Below are the code and all the weights of a small trained network. Each question names an input and a target symbol and asks about switching units off, where a switched-off unit gives its printed mean instead of its output.

import numpy as np


def w(rows, s, z=0):
    codes = np.array(rows[::2]) - 128.0
    scale = np.full(codes.shape[1], s)
    scale[-1] = z or s
    return codes * scale


def norm(h):
    return h / np.sqrt((h * h).mean(-1, keepdims=True) + 1e-5)


def f(y):
    return np.maximum(y, 0)


def softmax(a):
    e = np.exp(a - a.max(-1, keepdims=True))
    return e / e.sum(-1, keepdims=True)


def log_softmax(a):
    a = a - a.max(-1, keepdims=True)
    return a - np.log(np.exp(a).sum(-1, keepdims=True))


def net(x, mask):
    ids = ['βθλπσφ'.index(c) for c in x.split()]
    T = len(ids)
    res = E[ids] + P[:T]
    u = 0
    for l in range(3):
        q, k, v = (norm(res) @ M[l].T for M in (Q, K, V))
        z = softmax(np.where(np.tri(T) > 0, q @ k.T / 4**0.5, -1e9)) @ v
        res = res + np.where(mask[u], z, O[l][:, -1]) @ O[l][:, :-1]
        u += 1
        y = f(norm(res) @ A[l][:, :-1].T + A[l][:, -1])
        res = res + np.where(mask[u : u + 8], y, B[l][:, -1]) @ B[l][:, :-1]
        u += 8
    return log_softmax(norm(res)[-1] @ U[:, :-1].T + U[:, -1])


Q, K, V, O, A, B = {}, {}, {}, {}, {}, {}
E = w([
[8,89,243,113,74,86,71],'β',
[101,2,214,138,35,164,129],'θ',
[208,135,121,73,98,122,181],'λ',
[116,106,143,211,90,62,74],'π',
[57,102,161,154,145,140,121],'σ',
[107,120,153,109,50,60,22],'φ',
],0.016)
P = w([
[224,208,22,82,254,109,181],'0',
[135,47,55,116,53,139,176],'1',
[148,88,140,164,93,161,119],'2',
[153,105,169,201,107,165,98],'3',
[162,99,190,202,111,167,85],'4',
[159,100,199,208,106,169,76],'5',
],0.0069)
Q[0] = w([
[189,101,223,226,92,143,95],'L0H0',
[170,255,110,139,206,92,139],'L0H0',
[114,182,121,113,178,218,180],'L0H0',
[187,168,66,83,184,131,172],'L0H0',
],0.0092)
K[0] = w([
[105,206,138,83,201,38,121],'L0H0',
[16,172,67,211,93,185,85],'L0H0',
[61,164,78,168,83,173,71],'L0H0',
[64,48,101,124,114,154,2],'L0H0',
],0.0078)
V[0] = w([
[93,254,38,55,45,155,147],'L0H0',
[145,117,104,170,168,58,118],'L0H0',
[190,124,52,150,202,129,51],'L0H0',
[95,237,144,64,212,60,141],'L0H0',
],0.0065)
O[0] = w([
[135,50,141,119,102,121,67,58],'L0H0',
[65,119,157,209,247,139,141,209],'L0H0',
[180,66,101,96,92,210,91,206],'L0H0',
[106,190,177,162,136,233,1,253],'L0H0',
],0.0093,0.0021)
A[0] = w([
[86,169,182,147,162,122,140,133],'L0N0',
[146,99,46,10,184,94,181,253],'L0N1',
[124,164,202,71,110,136,148,222],'L0N2',
[11,40,202,172,125,119,134,160],'L0N3',
[147,131,101,163,121,105,125,53],'L0N4',
[194,139,124,113,157,202,122,195],'L0N5',
[146,134,138,131,97,62,154,86],'L0N6',
[159,108,149,92,76,219,180,162],'L0N7',
],0.011,0.0023)
B[0] = w([
[115,87,97,95,22,55,165,160],'L0N0',
[163,251,16,136,211,118,134,166],'L0N1',
[68,143,69,254,129,112,82,153],'L0N2',
[199,94,15,103,168,136,111,251],'L0N3',
[170,130,175,116,164,99,79,134],'L0N4',
[55,175,115,78,75,138,81,163],'L0N5',
[209,175,191,148,65,139,176,161],'L0N6',
[100,184,138,207,147,94,165,162],'L0N7',
],0.0076,0.013)
Q[1] = w([
[163,97,84,152,132,111,152],'L1H0',
[161,77,7,141,158,139,120],'L1H0',
[167,76,121,62,135,134,154],'L1H0',
[124,40,67,117,156,228,97],'L1H0',
],0.012)
K[1] = w([
[153,216,105,130,96,130,126],'L1H0',
[190,255,124,100,174,42,197],'L1H0',
[243,108,25,78,45,99,157],'L1H0',
[168,110,117,127,156,31,231],'L1H0',
],0.009)
V[1] = w([
[174,168,124,251,249,100,136],'L1H0',
[131,83,104,138,168,159,11],'L1H0',
[2,218,157,77,129,184,158],'L1H0',
[181,90,146,51,87,156,194],'L1H0',
],0.0062)
O[1] = w([
[154,102,12,134,224,68,180,196],'L1H0',
[146,114,65,45,135,169,76,211],'L1H0',
[84,92,169,214,91,254,34,151],'L1H0',
[108,255,177,168,97,176,154,3],'L1H0',
],0.0082,0.0052)
A[1] = w([
[107,135,254,107,158,153,119,83],'L1N0',
[132,182,65,131,96,140,164,69],'L1N1',
[50,74,136,158,139,123,86,158],'L1N2',
[110,83,172,114,162,103,119,2],'L1N3',
[110,53,164,138,152,44,235,152],'L1N4',
[168,44,150,101,141,169,88,51],'L1N5',
[158,43,69,159,203,68,227,250],'L1N6',
[163,105,82,184,135,149,142,154],'L1N7',
],0.0089,0.0021)
B[1] = w([
[124,108,139,122,106,132,126,130],'L1N0',
[96,179,109,133,137,78,180,160],'L1N1',
[157,141,130,193,156,64,141,192],'L1N2',
[136,141,160,162,140,124,158,128],'L1N3',
[70,170,18,111,87,235,155,184],'L1N4',
[85,254,84,109,153,124,213,207],'L1N5',
[173,151,183,147,114,172,61,254],'L1N6',
[137,158,189,111,135,58,98,193],'L1N7',
],0.0089,0.0098)
Q[2] = w([
[81,125,161,129,115,145,130],'L2H0',
[131,9,149,118,103,142,182],'L2H0',
[209,141,73,141,88,84,85],'L2H0',
[137,132,88,121,145,106,58],'L2H0',
],0.015)
K[2] = w([
[146,70,185,89,182,137,118],'L2H0',
[255,58,216,146,150,205,121],'L2H0',
[73,190,119,167,35,124,140],'L2H0',
[79,181,178,193,82,90,157],'L2H0',
],0.01)
V[2] = w([
[189,154,87,75,138,106,178],'L2H0',
[133,144,147,123,185,255,99],'L2H0',
[168,156,127,109,98,174,62],'L2H0',
[198,111,151,222,195,144,192],'L2H0',
],0.0082)
O[2] = w([
[79,153,211,40,219,102,152,170],'L2H0',
[245,171,129,148,89,138,166,170],'L2H0',
[148,74,161,103,112,159,156,253],'L2H0',
[112,159,113,156,171,160,25,17],'L2H0',
],0.011,0.0044)
A[2] = w([
[167,68,155,10,62,128,158,60],'L2N0',
[65,70,136,152,120,96,71,132],'L2N1',
[183,129,248,139,151,85,111,108],'L2N2',
[149,190,85,52,108,93,115,211],'L2N3',
[107,134,161,200,113,219,132,148],'L2N4',
[174,145,133,86,94,182,228,5],'L2N5',
[193,127,88,176,59,163,104,83],'L2N6',
[191,186,103,57,112,176,176,102],'L2N7',
],0.011,0.0024)
B[2] = w([
[2,63,168,42,138,176,200,203],'L2N0',
[131,114,130,171,60,30,155,162],'L2N1',
[227,171,243,114,149,128,182,149],'L2N2',
[98,104,150,145,165,194,188,235],'L2N3',
[174,119,117,95,80,209,82,181],'L2N4',
[139,69,251,104,179,35,81,178],'L2N5',
[63,197,161,111,113,218,138,255],'L2N6',
[90,132,160,200,77,59,74,220],'L2N7',
],0.01,0.0084)
U = w([
[84,87,76,209,118,43,57,70],'β',
[58,225,97,176,206,111,156,84],'θ',
[224,138,204,162,165,79,103,77],'λ',
[160,93,57,110,254,137,71,131],'π',
[158,150,85,165,89,204,108,254],'σ',
[84,60,175,94,164,137,164,131],'φ',
],0.009,0.002)

Each question gives the input, a string of symbols that net reads in full, and the target symbol t.
The units are the heads (4 rows each of Q, K, V and O) and the neurons (one row each of A and B). Each row of codes is followed by its name. A weight is (code - 128) times the scale printed after its matrix; where a second scale follows, it is the last column's (O, A, B and U).
mask holds one flag per unit, layer by layer, with each layer's heads first. A switched-off unit (its flag False) gives its mean, the last column of its rows in O or B, instead of its output. The means were averaged over made-up inputs and are rounded, as every weight is.
A unit's drop is (log p(t) with every unit on - log p(t) with that unit switched off) / (log p(t) with every unit on - log p(t) with every unit switched off).
The circuit of an input: a set's keep is (log p(t) with only the set's units on - log p(t) with every unit switched off) / (log p(t) with every unit on - log p(t) with every unit switched off). Starting from the 12 units with the biggest drops (on a tie, the unit counted first), units are removed one at a time, each time the one whose removal leaves the highest keep (on an exact tie, the one counted first), for as long as the keep stays at least 0.8.
units of the circuit, in order: the units of the circuit, biggest drop first
unit that matters most: the unit with the biggest drop
top k neurons: the k neurons with the biggest drops, biggest first
top k neurons in layer l: the k neurons of layer l with the biggest drops, biggest first
drop of u: that unit's drop, to one decimal
input λ π λ θ, target λ: top 2 neurons : L1N7, L2N2
input π σ φ σ φ β, target π: units of the circuit, in order : L0N3, L1H0
input θ θ θ λ σ β, target β: top 2 neurons in layer 2 : L2N1, L2N6
input λ σ λ σ π σ, target λ: top neuron in layer 1 : L1N6
input π φ σ σ σ θ, target π: units of the circuit, in order : L1H0, L0N3
input β λ φ, target φ: top 2 neurons in layer 0 : L0N6, L0N3
input θ σ σ π, target θ: units of the circuit, in order : L0H0, L2H0
input σ φ λ β φ, target φ: top 2 neurons : L0N1, L0N3
input λ φ σ λ β, target λ: top 2 neurons : L0N3, L2N2
input π φ φ σ φ, target π: units of the circuit, in order : L0H0, L1H0
input π σ φ, target π: units of the circuit, in order : L1H0, L0H0
input λ β θ λ π φ, target λ: top 3 neurons : L0N3, L0N5, L2N2
input λ σ φ π, target λ: top 3 neurons : L0N1, L1N4, L2N2
input φ λ λ, target φ: top neuron : L0N3
input λ φ σ φ π, target λ: top 2 neurons in layer 0 : L0N1, L0N7
input φ σ λ σ β, target β: top 3 neurons : L0N2, L1N4, L0N3
input σ φ φ θ λ, target θ: top 2 neurons : L0N7, L1N6
input λ θ σ λ, target λ: top 4 neurons in layer 0 : L0N5, L0N3, L0N6, L0N1
input θ π π, target θ: drop of L2H0 : 0.6
input β π φ β σ, target β: drop of L1N6 : 0.0
input θ σ φ σ φ, target θ: drop of L1N4 : 0.1
input λ π β σ φ σ, target π: unit that matters most : L0N1
